[[2293 4889 9401 6234 2335 2229]
 [2485 4817 7516 6158 3550 2975]] => 6234

[[3 4 4 6 7 5]
 [8 5 2 3 4 6]
 [1 8 2 2 5 1]] => 3

[[1 2 2 3 5 2]
 [7 7 2 9 2 7]] => 3

[[2 6 5 2]
 [4 6 5 4]
 [7 7 7 9]] => 6

[[ 242  -95   64 -539]
 [-167 -641  360 -475]
 [-874  704  322 -414]] => -641

[[ 770  551  277 -890]
 [ 576  201  453 -303]] => 551

[[ 32  17  -5 -32  13]
 [  2  21  15 -16 -12]] => -5

[[ 101 -754 -467 -661 -815 -296 -761]
 [ 497 -641 -393  282 -908  106 -802]
 [ 657 -452 -277  990 -821  410 -696]] => -908

[[-38  11 -40 -33   4 -35  29]
 [-45 -38 -41 -27   5 -30  -8]
 [-33 -31 -31 -27 -18 -39   3]] => 5
---
.30	.26	.29	.20	.36
.26	.20	-.39	-.48	-.12
-.14	-.57	.64	.52	.10
out .52

-.06	.30	-.18	-.17	-.06	.18
-.08	.26	-.26	-.06	-.08	.16
-.24	-.60	-.39	.20	-.24	-.34
out -.24

-.40	-.57	-.17	.09	-.25	.29
-.45	.34	.02	-.49	.08	.28
.36	-.15	.60	-.10	-.02	.63
out -.02

.16	.40	-.04	.69	.44
.04	-.09	.47	.00	.34
.19	-.47	.57	-.02	.43
out -.02

-.43	.22	-.10	.18	.15	-.05
-.73	.64	-.25	.71	.09	-.45
.40	.44	-.23	-.20	.50	.63
out .50

-.10	-.40	.02	-.34	-.47
.30	-.39	.02	-.57	-.25
.01	.45	-.10	.45	.50
out .45

-.47	-.49	-.35	-.37	.40	-.07	.47
.01	-.32	.49	-.39	-.20	.04	-.45
-.12	.13	-.06	.28	-.57	.11	.24
out .11

.52	-.28	.50	-.14	-.08	.28
-.15	-.28	-.08	-.08	-.54	-.04
.04	.06	-.22	-.32	.15	.10
out .15

.00	.01	-.57	-.20	-.02	-.25
.02	.00	-.10	-.26	.01	.00
-.01	-.03	.28	-.64	.02	-.09
out .02
---
-.22,.48,-.11,-.25,.21
.37,-.73,.10,.43,-.42
result: -.22, -.42

-.40,-.19,.27,.14,.43,-.72,-.12 result: -.40, -.12

.23,-.58,-.01,-.02,-.01,.27,.17
.18,-.41,.02,.05,.02,-.50,-.03
.44,.26,-.03,-.02,-.02,.06,-.30
result: .23, -.30

-.03,.34,.44,.45
-.52,.20,.30,-.41
.23,.68,.63,.10
result: -.03, .10

.02,.06,.02,.19,-.52 result: .02, -.52

.53,-.03,-.48,.24,-.58,.06,-.16 result: .53, -.16

-.16,.68,-.25,-.37 result: -.16, -.37

.04,.12,.11,.21,-.11,-.01,.39
-.27,.02,.07,.03,-.52,-.14,.31
result: .04, .31
---
array([.43, .36, .27, .55, .63, .58]) ans = .58
array([-.16,  .32,  .13,  .72]) ans = .72
array([ .64,  .29, -.37,  .16, -.09]) ans = -.09
array([ .13,  .15,  .07,  .51,  .37, -.04, -.65]) ans = -.65
array([ .09, -.23, -.24, -.56]) ans = -.56
array([-.21, -.56, -.08, -.44, -.05, -.29]) ans = -.29
array([ .17, -.71,  .67, -.17,  .52]) ans = .52
array([ .06, -.01,  .33, -.07, -.64,  .30]) ans = .30
---
Input:
.18,-.11,-.72,-.50,-.09
.00,-.40,-.45,.34,.07
.32,-.11,-.16,-.44,-.41
Output: .18, -.41

Input: .20,.38,.60,-.17,-.50
Output: .20, -.50

Input: -.14,-.24,-.38,-.61,-.27,.49,.08
Output: -.14, .08

Input:
.35,-.59,.22,.09,-.19
.37,.26,-.39,-.35,-.01
Output: .35, -.01

Input: .59,.10,-.54,.02,.39,.24
Output: .59, .24

Input: -.26,.31,-.19,-.21,-.61
Output: -.26, -.61

Input: -.72,.37,-.54,-.19
Output: -.72, -.19
